Known rows, with every way that one mark hangs from another:
tubasal{kurit{sozap} rarap{dete{zoku}}}: [ 163   85   10   22 -164  -17  228  -13 -169  108   55   61 -132  131
  -41 -228   20  -79 -230   42 -135   56  -80   75  109  -80   75 -168
 -124   91  215   36 -170 -143 -300  -18  -31 -107  170  -90 -113 -112
  -49  -37  138   97  216   75  221 -117  -29    7   74  -44  158  125
 -198  -24    2   33  156 -231   58  155   35]
nagu{kurit{rarap{tubasal} sozap} vesale{vipen} zoku}: [ -19 -235  173   15 -263  -25   46  266 -213   13 -118  226 -288   94
  -81   14  -98   91 -343   92 -123  129 -142  169  239 -130 -207   67
  -67  113  324  -44  300   90 -105 -288  177  -55  228   50  -88   47
   19  163   25  207  342 -180  340   90    0 -181  225   12  135   90
 -213 -355   42 -219  -23   35   76  255  206]
muro{kurit sozap{rarap{dete}} tezom tubasal}: [   1 -406 -116  496   63  -39   64 -117 -111  135 -200   47  197  338
  127  -55 -355 -150  207  -26  209   18  -68  203 -419  170  -87 -314
  -63  206   33   15   55 -347   27 -385  -66 -121   40  230   35 -170
  400   40   59  -61 -118 -121 -257  316   -8  328    7 -254 -155 -460
   34   52  -68  199  -51  -45  -93    9 -153]
zoku{nagu{dete{sozap{rarap{tubasal}}} kurit vesale}}: [-146 -512   14    1  -47  -21  113   46 -254   91  -78  156  -34  -57
 -261  125 -252  -54 -230  124  -85   91 -284 -109  162   45 -211  -70
  197  211   88 -147   95   60  -23 -217  -41  275  139   84 -173   11
   35  -65  -17  108  122  -88  408  242  135 -153  185 -108  181  -48
 -207 -176   81 -300  -89  103   56  179  -65]
dete{sozap{rarap} zoku{nagu{vesale}}}: [-137 -345   58  161   58   53   60 -137 -319  133   32   39   65  -61
  -11 -100 -129   21  -65  288  -40  112 -270 -196  133 -244  -37  -47
   45   86  -29 -124 -283  174    7   -8 -112  297   67   27 -158   94
  -16 -172   13   79   38   91  278  167  104   18  263 -151  105   43
   13    2  -77  -83 -123  112  -32   98  -66]
vipen{fime{bosasik{muro{sozap}}}}: [  48   54  -73  267   76  -42  -32   -7  -65  100   32    9    8   50
   77  160  -46  -93  -30  -12   40  -37  -61  -32  -75  -95  -59  -54
  -37   70  -45  124  107  313  -95  -93 -199  160  -67   49 -108    1
    9  -32   81  -56    4 -184 -100   80  -78  142   96 -178  -80  -32
   16   63 -159   30    2  -46  252  -97  -20]
nagu{kurit{rarap} vesale{vipen}}: [ -63 -100   68   -9 -230   61   17  214  -64   24  -57  251 -218   36
 -135   84  -90  -21 -122  105  -73    3  -50   12  135  -70  -65  133
    3  -13  218   25  121 -108  -10 -262   95   75  165   11  -19  -14
 -101  111   22  -29  285  -99  134   54    3 -125   37   -1    0  -40
 -107 -267 -120 -190   57  -30   20  182  141]
dadif{tubasal vesale{bosasik{muro{tezom}} vipen{fime}}}: [-124   42  -54  208  -63  137 -361  104   76  212  -30   48   38  149
 -145  123  -60  -84 -248  -29  344  -24  218 -192  -88 -130 -263  167
  -87  244   41  198  275  274  -23 -143 -223   68  -98  228  -77  -10
  -23 -187   24  -34  177 -134 -394  163 -111   86  -77  -46 -136 -240
 -131 -286 -342   13  119    6  100 -171  136]
tezom{muro{tubasal{kurit{sozap} rarap}}}: [  29  -76 -138   39  -66   50  174   41 -179   70   32  105 -119  245
  -15   19  129 -155 -237    3   25  144   56   82  -38   41  122  -20
 -105  370   50  -14  -57 -195 -274  -28   58 -157  173   29   35 -140
   69  -83   68   13   75   -3   82  -60  -28  -21   49    5  109 -141
 -161  -53   65   70  195 -146 -100  181  -25]
zoku{nagu{dete{sozap} kurit}}: [-134 -297   98   -4    6   13  151   83 -134  103   53   59  -68 -158
 -223  163 -255    4 -176  115 -128   57 -263  -14   93   62 -115  -27
  164  158  -11  -41   50    5  -39  -83   65  168  182    0 -147   26
   -6 -103    3  101   21  -45  252  -91   59  -90  141 -169  150   -4
 -184 -221   13 -193 -142  -47  213  176  -28]
muro{kurit{tezom} tubasal{rarap}}: [ -13  -47 -117  154 -260   44  185   12 -209  210   19   92   -4  268
  137 -123 -139 -170   67   66   50    8   59  238  -67   30   -6 -101
  -18  250  -31  -36  -30 -328    2 -265  -75 -216  207    0  126   20
   73  -37  170  -65  -18  -39 -137 -112 -127   71  151 -174   78 -196
  -95  -89 -232   22  145 -119 -118  120  -76]
zoku{nagu{dete kurit{tezom} vesale}}: [-207 -249  -10  -80 -236  -13  182  148 -237  141    0  245 -142 -117
 -200   81 -205   38 -137  128  -61   85  -69  -13  301   76 -202   51
  299  118   16 -132  126  -82   38 -219  -11  148  217   17  -42   62
  -70   32  -10  -55  116 -186  182   19   43 -261  256 -122  245 -124
 -260 -232   32 -372  122   68  175  191  -24]
sozap{nagu{kurit{tezom} vesale{bosasik{dadif}} zoku}}: [-210 -436   51    0 -178   98   77  235 -198  201  -63  128 -161  -73
 -137 -111 -176   60 -163  -26   33  141  111   99  294 -142 -291   87
  144   95   14 -221  165 -143  176 -177  -25   70  184   89    5   49
 -139   80   26    4  323 -211  391  144    0  -68   61  -50   57 -184
 -110 -189   92 -275  180  252  275  139   81]
fime{dadif{muro vesale{vipen{bosasik zoku}}}}: [-168  148 -129 -114   60  -21  -42  171  134  204   76   89   69  237
  108   85   53  -88 -374   20  108   10   61 -306  172  -96  -80  131
  106   31 -103  176  363  291  -88  214 -223  155   10  -43 -113  -95
  -67 -239  -73  103   96  -33 -223   62 -122   65  -17  110 -255   68
 -107 -246 -161   14  166  -42   79 -181  308]
dadif{tubasal{kurit} vesale{bosasik{tezom}}}: [ -83  -33  -92  -14 -127   76 -166  144   40  147  -21   87 -149   -8
 -198 -110  -20 -197 -331 -103  136  -88  253  -47  107  -69 -181  231
  -55  184   61  108  168   85  -34  -37  -76   59  -50  117  -12  -75
  -82 -177   85   95  257  -69  -58   65  -95   90 -113   12  -25 -170
 -241 -180  -84  -84  281   23   57  -74   61]
vipen{bosasik{dadif muro{kurit tubasal{rarap}} tezom} fime}: [ -30 -231 -256   39   10  -29   11   -6 -332  356  -41  -58  111   44
  251  243  -86 -313   23  -11  165 -122  -46  214   60  -94 -206 -228
 -378  128 -372   77   -2 -134  -29 -254 -456   66   -1   43 -126  -17
 -111    1  161  -73  -48 -344 -224  366 -158  204  383 -134  -27 -178
 -187 -169 -435   10  212  -51  330 -144   42]
rarap{dete{zoku{nagu}}}: [  21  -15   72    0  -63  -95   62   -3 -168  131  -10  -51   83    9
  -56  -27  -23  119  -63   50  -90   80 -136  -90  -31  -64  -37 -168
  -16   -6  -17   19  -72  129 -130   76   23   55   32   57  -92  -15
    5 -152   57   72  -44   42  -45   17   28  -16  133    2   66  115
  -61  -10  -51  -45  -51   21   68  -21  -21]
fime{bosasik dadif{muro{kurit{sozap{rarap}} tezom}}}: [ 158 -124    3  395   -6   63  200  194 -125  281  104   65   56  315
  172  -63 -213 -175 -165  103   24   46   27 -172   51 -170  100   36
   54  170 -121  192   92  237  -18   54  -95  116    1  -67   24  -21
   82 -152   57   87  116  -83   26   -6  141  265   50 -282  -73 -301
  -46  -44 -239   94  -33   56   -8   -8   39]
zoku{nagu{dete kurit{rarap sozap tezom}}}: [ -25 -121  232  102 -261   -2  289  172 -384  165   85  236 -172 -122
  -25  -10 -129  127 -141  180 -153   84  -39   64  376   -9  -16  100
  208  218  -68  -19   64   16  -58  -41  105   14  212  -60    4   55
  -52  -27   40  123  133  -39  256 -331  130 -206  455 -252  376   16
 -305 -275   29 -276  147  -19  125  269  -50]
muro{sozap{nagu{zoku} rarap} tezom tubasal}: [-168 -534 -135  470  151   43   94 -166  -52  145 -114   65  110  233
   74 -184 -336   10  -37  -12  315  128  -92  221 -238   -9 -154 -224
   57  326  -72 -201  -67 -163  184  -52  -29  -72   56  235    3  -99
  375   83    2  -43  -85 -123   28  323  -33  201   32 -228  -85 -525
   23   76  360  154   25  100 -100   52 -151]
muro{tezom tubasal{kurit{rarap{dete{sozap}}}}}: [  50 -162  -75  226  -88 -109  155  -10  -67  149  -41  -21  -46  221
   21 -124 -184 -247    9    2   91   95  -69  236 -199   33  -77 -142
  -64  203  132   68 -109 -184  -86 -178   61 -114  173  139   53 -106
  106  -48  202   28   -9   15    1    7 -156  193    0 -283   46  -80
 -185   -5   -1  185  116 -120  -36  129  -88]
muro{kurit sozap{nagu{vesale} rarap{dete}} tezom tubasal}: [-145 -542 -175  465   11  -21  106  -41 -142  190 -213  124  149  420
   57  -98 -394  -84  142  -27  257   62  -62  196 -381  120 -177 -313
   26  227  -13 -121   51 -419  178 -336 -151   25   45  266   53 -212
  366   70   51 -138  -84 -143 -160  475   55  251   45 -305 -157 -550
   68   94   76   80   83   59 -156   37 -235]
nagu{dete vesale{bosasik}}: [-141 -231  -60   98  -64  -52  -85   60   40   -9  -44   29 -126   15
 -211  190 -194  -37 -123   69   76  178  115 -117   95   98 -128   74
  127   98  151  -17  276   36   51 -246  -26   74   49  113  -77   83
 -102  -26 -108 -111  137 -151  161  290  -38 -194  -26  128    6  -66
  -67 -116   26 -202   45  115  152  125   44]
rarap{dete{zoku{nagu}} tubasal}: [ 100  -24   65  -46  -88 -196   15   13 -204  139  -98  -96  143   82
  -84  -38   21   96 -102  -34  -69   88 -182  -69  -76  -33  -87 -280
  -24   80   67   23   47  167 -196   44    5   17  -10  128 -118  -23
   39 -244  121  145  -36   59  -17   64    2   17  147   39   69  221
 -128   32    7  -46 -103   44   29  -41  -17]
rarap{dete tubasal{kurit{sozap{nagu{vesale{vipen} zoku}}}}}: [  75 -187   37  -98 -212  -62  113  161 -120   60 -155  136 -172  176
 -137 -148  -32  125 -371 -100   37  118  -97  126  119 -110 -172 -192
  -67  130  303 -108  199    3 -199  -75   96  -42   90  135  -98 -164
   61  -17   69  176  250   -2  258  126   -5 -104   19    5   45   95
 -243 -102  322 -164  194  -28   14   60   29]
muro{sozap{nagu{vesale{vipen} zoku}} tubasal}: [-250 -341 -109  232  -15   -6   20   19   46   60 -113   90 -139  208
  -12  -15 -226  128 -183   71  240  201 -139  241 -162  -97 -245 -102
   18  183   98 -159  176  -94  102 -133   38  -17  120  189  -31   -2
  274   16   -5  -90  -36 -113  -22  259 -160    2  123  -49 -115 -300
   42  -91  297  -51   48   43  -29   60  -38]
bosasik{dadif tezom vipen{fime zoku}}: [ 114 -234  -49 -198  -15  -57 -112 -133 -213  293  -30 -156  -35  -66
  370   38  -57   -7  -15   23  259 -196 -188  100  439 -326 -115 -118
 -436 -131 -365  118   68  116  -63 -144 -284   41  -68   13  -94  -38
 -137  135   32   23  -45 -378 -167  203 -262  137  403  -66  -48   54
 -178 -214   48  -99  242 -167  549 -119  117]
zoku{nagu{dete{sozap} vesale}}: [-194 -243  -24   23  -54  -64   84  -19 -124   51    9   25  -84  -73
 -167  158 -224   35 -149  220   -7  174 -197  -70  142   11 -195  -18
  151  117   17  -78   90  139    1  -87  -32  218  122   21 -116  112
  -13  -97  -68  -13  -69  -59  126  111   35 -127  305 -109  192   61
 -104 -126   42 -249  -45   47  114  121  -67]
tubasal{kurit{tezom} rarap{dete}}: [ 115  124  -98  -91 -313   18  263  -50 -141  117   -5  181 -103   76
  -48 -278  -11 -153 -134  -52  -30   25  112   86  223   27   35 -143
   34  125  192  -41  -98 -212 -226  -79    5 -151  181  -79   48 -107
 -120   20  126  -15  197   30  123 -222  -75   52  -18  -81  175   75
 -277    7   17  -41  342 -197    9   88    1]
nagu{dete{sozap zoku} vesale}: [-228 -354   38  167   -5 -131    3   -5  -86   20   42  -55 -129   70
  -99   36 -288  -11 -140  232  -11  221 -252    9  124  -79 -163  -47
  130   23  119  -12    0  177   54 -208  -93  192  156   37 -173  150
  -97  -15   -3  -68  -10  -64  375  192 -114 -141  154  -44   13   93
  -91  -56   52  -78 -127   67  213  247   15]
vesale{vipen{bosasik fime{dadif{tubasal}} zoku}}: [-115  181 -155 -187  101   -4  -86  124  -36  290   39  156  129  433
  126  194  182  -39 -249  -80  126  -81 -103  -97   79 -190   58   40
  -10  117 -211  105  158  165 -234  118 -329  170    3  -43 -107 -219
  -58 -182  -49  182   62  -45 -111   57 -203 -111   32  -40 -281   14
 -115 -283 -190  -81  384 -268  151 -159  244]
fime{bosasik{vipen} dadif{muro}}: [ 216  -43   18   77  -79  -37   85  181   99  186  128  -86 -152  131
  197    7 -112  -94 -380  103   46  113  -67 -197  212 -292   53   38
    1   50 -149  262  194  514  -97  125  -35  133  -14 -105   86   84
  -47 -199   83   16   29 -151   60 -138 -134  192   69  -53  -75  -32
  -78 -102  -17   64  -83   23  168  -66  132]
kurit{rarap{dete tubasal} sozap{nagu{zoku}} tezom{muro}}: [  38 -196  277  125 -304 -131  226  185 -538  126  -95  153  -74  269
  163 -239   88  263 -270  -79  -48  326  145  134  334  -94   23  -88
   59  371  -48  -87  192  308 -164  164  234 -163   85  110  165  -57
  -33   -5   46  238   72   15  363 -281  157  -34  357 -110  246  248
 -267   -2  312  -51  271  181  -60  201  -60]
tezom{muro{kurit{rarap{dete} sozap} tubasal}}: [  45 -171  106  235 -133  -76  130  207 -343   66  -61   50  -28  370
  148  119   47  -17  -37    0  -81  172   76  127 -159   79   85  -34
 -146  270  -67  107  146  -27 -191 -142  145 -150  110  113  135 -134
  137  -45   66  103  -63  -30  -54  -39   91   18  192  -72   48  -53
  -70  -88 -131   86   85    6 -123  170  -79]
dadif{muro{kurit tezom} vesale{vipen{zoku}}}: [-206   54 -132   84  -14  102 -115   84  107  234   38   99  115  188
   55   -4 -242 -110 -188   -8  210 -184  118 -197  -85   81 -184   59
   22   55    6  173  332   -2   71 -100 -109  -41   72  137 -152 -148
   52   -6  -14   -2   55 -156 -572   92  -48  207 -103  -70 -267 -115
 -114 -265 -168  108    2 -163   87  -64  247]
tubasal{kurit rarap{dete{zoku{nagu}}}}: [  93  115 -106  -72 -180    4  231  -59 -112  159   37   64  -30   22
 -199 -150  -14 -113 -224   27 -111   11 -104  -31   42  -29   16 -234
  -45  127  170  -15 -203 -166 -294   44  -30  -34  191  -58 -141 -137
  -69 -135  149   46  153   55   65  -64  -58   35   16  -12  163   84
 -220  -10  -26  -54  139 -219   62   78   27]
sozap{nagu{dete kurit vesale zoku}}: [-319 -519  -20  -22  -96    6  140  225  -22   44  -18  164 -211   50
 -299   51 -319   77 -356  -30  -59  127 -129  131  158   46 -315  -18
  243  107   51 -232  163  -40  185 -131   24  138  238   73 -115  -52
  -12  256  -47  -11  159 -269  494  287   -6 -307  -59   -2   43 -235
 -181 -185  355 -275   70  165  209  245   13]
sozap{rarap{tubasal{kurit}}}: [ 136 -185  -70   25    5   58   69  -68  -84    9  -92  127   64   14
  -76 -169   46 -143  -97  -90   48  -98  -19  -68   61  -29   45 -118
   19  154  131  -90 -127  -76 -118  -38  -58   28  -27   61  -82 -175
   59  -57   77  115  202   80  274  149   50   23 -152   -3   18  -88
 -158   87  172  -16  129   -2 -154    9  -49]
bosasik{dadif{muro} tezom vipen}: [ 117 -365   52  -93  -86    1  -51  -25 -104  204  -22 -183 -162 -312
  318  -52 -194  -24 -228  116  253  -14  -46   10  425 -275 -179  -60
 -339 -126 -287  185   75  222   72  -36  -30   11 -108   10   -9  155
  -93   84   57  -75  -65 -309  -94   37  -90  294  376    2   56  -57
 -217 -207  126   35  -32   61  338  -92  115]
nagu{dete kurit{sozap{rarap{tubasal}} tezom} vesale zoku}: [-144 -631  107   98 -232  -38  178  139 -386   53  -96  302 -223   61
  -63 -119 -268   64 -346   80  -77  196  -95  135  477  -21 -271   22
  239  207  163 -226  211  132   30 -371   35   19  243   72  -83   72
   48  281  -53  144  302 -276  684  221   68 -349  237  -59  255 -137
 -351 -262  284 -308  109  217  133  323   38]
vipen{bosasik{dadif muro tezom} zoku}: [ -26 -148 -135 -100  165 -165 -100 -112 -214  245   25 -136  163  -90
  290  122   13 -116  -34 -110  122 -160   -3  154  242 -122 -303  -53
 -263  -47 -434   64   61   89  -40  -72 -368  143  -93  -14 -147   39
 -177    6  -31  102  -50 -297 -106  272  -57  185  378   58  -11  126
 -145 -125 -125  -27  213   62  372 -164  160]

Rows:
[  79 -286  180  -44 -159   29  203  122 -574  181 -100  268   64   25
    5  -54   83  126 -167  -22 -117  106   -8 -124  259    8   64  -58
   87  301  -62 -102   64   58 -234  -19  121   35   51   96   37 -105
   42 -120    7  228  160    5  233 -147  306  -55  276 -126  248    7
 -250 -123   42 -181  110   94  -57   93  -73] => zoku{nagu{kurit{sozap{rarap{dete tubasal}} tezom{muro}}}}
[ 151 -185   24  -78  -45   31  -72  -25  -70  135  -59 -141  -75  -98
  223   68  -12    1  -23   89  180  -40 -160    6  247 -269  -53 -124
 -245  -94 -177  105   38  110  -80 -131 -223   30  -17    0  -18  -30
  -60   56   75  -82  -12 -200  -63  101 -212   75  271  -73  -22  -10
  -66 -152    6  -41   64 -104  395  -82   74] => bosasik{dadif vipen{fime}}
[ -22 -649  164  258   60  116  -62  -92 -230  209   -1 -124  -31  -55
  112 -198 -226   48 -116  236  170  144 -179 -143  251 -463  -35  -79
 -104   90 -125  -75 -206  131  116  -84 -203  267   -4   84  -78   80
 -140 -196   51   -1  168   32  483  220  -10  160  195 -101  -66  -28
   63  -28   90  -17  -70  174  176  107  -14] => dete{sozap{nagu{vesale{bosasik{dadif vipen}}} rarap} zoku}
[-178 -230   69  323  -71  -86   95  169 -249   48 -112  114    5  300
  -25   25 -105   69  -23   -1  -27  181    8   50 -120   62   19 -181
   36  187   27   23  137 -101  -66 -100    9   66  111  105   10 -182
   18  -13   36  -62  -28  -85   62   79   70  167  113  -81 -116  -32
   16  106   15   35   31   48   69  205  -38] => tezom{muro{kurit{rarap{dete{zoku}}} sozap{nagu{vesale}}}}
[  38 -232  -21 -219    1  -33  -44 -118 -278  211   15  -19   -6  -63
  226   98  -31  109 -192   11  176  -62  -95  -44  369 -139   41  -75
 -302  163 -385   47   92  151 -164   16   20   19  -23   46    0  -46
 -113  -39  -87   98 -125 -325 -190   -8  -60  125  344   38   53   93
 -205 -169  171  -89   96 -112  299    0   83] => bosasik{tezom{muro} vipen{zoku{nagu}}}
[-106   58 -194  -57 -189   80   15  131   92  181   31   21 -128   38
 -126 -158   44 -290 -539   -8   69  -15  155  -90   87  -74 -380  151
   46   95   25  141  102  163  -93  101 -217   54   76  -43  -68  -64
   52  -37  136   -5  147  -42  -96   11  -50  137   97   29  124 -173
 -256 -222  -25   -4  261    0   -4  -69  139] => bosasik{dadif{muro tubasal{kurit rarap} vesale}}
[-217 -472   66   21 -119  -60  124  223 -130  -29  -22  167 -316   25
 -186  118 -282   61 -370   88 -161  187 -166  180  261   60 -323   74
  138   57  177 -127  275   61   31 -332   70   46  282   17 -146   64
   50  322  -89   90  208 -338  500  262    1 -363  151   14  179 -120
 -228 -323  201 -277  -25  116  284  312  107] => nagu{dete kurit{sozap} vesale zoku}
[  93 -247 -105   19   34 -120 -135 -108 -106  257   28 -272   26   75
  361  160   27  -93  -56   21  288  -91 -184  166   77 -299 -373 -126
 -369   -8 -350  137   63  147  -95 -292 -433   35    3   74  -86   20
   75   44  121  -22 -139 -357 -233  305 -339   75  384  -29   33  -79
  -99 -220  -61   42  152  -51  382 -138   34] => bosasik{dadif muro{tubasal} vipen{fime zoku}}
[-146 -384  157   64   -9  -40   10  163 -191  169  -23   -9  -51   95
 -156  -46 -197   22 -132    7 -121  170 -134  -65  -28 -107  -89  -82
   46   32  109  -45   17   -8   40 -124   -1  210   93  136 -101  -16
 -145 -139   86   83  190   25  407  108   35   33  -94  -81 -104  108
   -6  -43  -60  -36  -90  107  174  139    3] => rarap{dete{sozap{nagu{kurit vesale{bosasik}}} zoku}}
[  24 -212  177   99 -139 -175  106   62 -186   53 -108  -58  -18  175
   -5 -143 -106   68 -211  -72  -99  195 -123  135   31  -73 -146 -191
  -11  173   86  -41  128  303  -67   91  144  -13   64   97    3  -25
   15  -35  100  247   -2   64  336  -47   14   95  126  -92   96  327
 -129   25  191   16   -9  110  -34   93  -45] => kurit{rarap{dete{sozap{nagu{zoku}}} tubasal}}
[   3 -260  -86  226  -50  -27  -30  -10 -223  158 -153    0   13  196
    6  152 -186 -143  -20  -67  146  153  173   71 -131  149   65 -171
 -288  332   30   97  290 -208 -155 -266  114 -179    7  199   31  -39
   16 -150    3  -31   14 -202 -204  132  -25  321   22   54 -111 -153
  -70  -52 -195   61   14  -48  118   45    7] => vesale{bosasik{tezom{muro{kurit sozap tubasal{rarap{dete}}}}}}
[  44  -16   71  278 -154  -67  125   62 -221  222  -37   -6  146  141
   -8  -46 -247  -23  144   68  -39  -14  -58   65 -145   42  -20 -231
  -53  114   -9  106  -44 -158  -44 -130    3  -68  143   66  -24  -89
   13  -63  140   38  -42  -66 -241  -10   27  205  174 -253   53  -25
 -103  -35 -273   50  -70  -79   92  110   -3] => muro{kurit{rarap{dete{zoku{nagu}}}} tezom}
[ -76 -299  -41  160  -63  124   64  -43 -222  184   14  199  -62   39
 -124  192 -261   32 -245  273   74   85 -246 -299  216 -212   18    9
  103  217    2  -52   35  401  -97  -74  -54  331   64   93 -191   -2
  -59 -170  -68  -12  117  -30  155  182   64 -174  228 -194    6  -58
 -117 -202   -5 -327   64  -58  118   61  -27] => zoku{nagu{dete{sozap{rarap}} vesale{vipen{fime{bosasik}}}}}
[ -70 -154   -8   90  -87  -42  -61   -3  -35  225  -14  -67  -38  -28
  400 -147 -191  -56 -168   75  219 -104   29    8  260 -113 -328  -15
  -36  -57 -193  199  409  117    3 -232 -289  -25   73    5  -27  -17
   77   25   60  -22  -46 -286 -368  -34 -214  373  399 -100  -88   29
 -111 -238    7   60   64  -89  405  -65  201] => bosasik{dadif{muro{kurit{tezom} sozap} vesale} vipen{zoku}}
[ -68  300 -212  -23 -182   94 -158   43   19  285   82  175  -16  495
  -49    8   58 -116 -485  -40   65 -151    5 -174    4 -189  -93  194
  -16  238  -24  142  237  445 -228   59 -254   87   48   31  -87 -170
  -17 -117   35  104  176  -55 -303   22 -159  -80   42  -18 -151   -9
 -120 -311 -167 -129  351 -271   14  -97  193] => dadif{tubasal{rarap} vesale{vipen{fime{bosasik} zoku}}}
[   7 -227 -130  204   86  -49   83  -92  -16   97 -154  115  108   36
    7 -172 -190 -191 -193 -119  185   32   41 -112 -117  177 -113 -257
   92  138  185   61   96  -35  -70  -52    7  -30  -52  183 -126 -174
  228   40   54   11   45  -83  -43  147   78  355 -126 -135  -59 -175
 -203  111  240  223  -10  -30  -50  -42   12] => dadif{muro{sozap{rarap{dete tubasal{kurit}}} tezom}}
[-224  157  -81   98   -5  -51 -113  173  206  175   34   69  -16  365
   29  -14   10  -44 -472   27  204   68   24 -153   12 -136 -275  187
  121   89    7  252  432  363 -103  150 -194  132  -12  -22  -68  -40
  205 -206  -46  103   -2  -45 -297  -28 -147  161   58   22 -174 -146
  -98 -266  -80   39  154  -48  -17 -159  206] => fime{dadif{muro{sozap} tubasal vesale{vipen{zoku}}}}
[ -54 -357   62   19  -52   86   89  129 -263   23  -45  262 -131   33
  -19  -18  -38  -25 -113   89 -141    6  -72  -36  189  -47  -66  131
   40    0   72 -117   -8 -102   43 -238  -58  168   76   -5  -36  -37
   49  187  -44   78  283 -108  369  230  212 -169  118  -79  117 -179
  -45 -155  -17 -173   63  110  -57  151  -11] => nagu{kurit{sozap{rarap}} vesale}
[-192  -91 -138    9  -15   55 -226   48   25  293   38   29  -32   82
  101   64 -119  -99 -338   15  293  -41  228 -252   35  -81 -172  221
 -146  135  -63  167  389  223   69  -15   12  -37  -68  272 -138   20
   -6 -212  -18   49  116 -135 -453  184 -131  105  -41  152 -233  -96
 -152 -340  -82   31  141    2   29 -151  199] => dadif{muro{tubasal} vesale{bosasik{tezom} vipen{zoku}}}
[-297 -708   24  109 -166  125  225  108 -256  116  -32  343 -140   40
 -161 -176 -339   87 -309   25   12  118  -33   42  402  -63 -217   11
  340  199  -34 -344  -16   -1  237 -142   -8  161  212   79  -46  -55
  -21  287  -68   -1  261 -212  685  262  110 -317   -2  -93  116 -361
 -248 -146  410 -309  241  264   54  265  -65] => sozap{nagu{dete kurit{tezom} vesale zoku} rarap}
[ 117 -184   -1  179  -69  -71  124 -129 -182   21 -199  185   53   56
   55 -277  -47  -56  -16  -95   97   30    9   55   82   43   -4 -241
   94  149  209  -55   45  -78 -179 -155  -17  -44  -19  101  -12 -150
  147  -41   71   66  124   52  187    8   16  197   16 -111   17  -24
 -169  151  216   23  172  -29  -57    0  -92] => muro{sozap{rarap{dete tubasal{kurit{tezom}}}}}
[-112 -405  158   73  -44  -14  147  186 -113   -4   27  103 -239  -26
 -138   75 -265   90 -347   28 -165  127 -166  197  209   50 -192   29
  101  116   94  -74  204   78  -22 -191  140  -51  248   -2 -145   23
   72  239  -55  169  166 -239  481   45    6 -281   76  -19  147 -100
 -244 -307  220 -164  -78   32  300  283   97] => nagu{dete kurit{sozap} zoku}
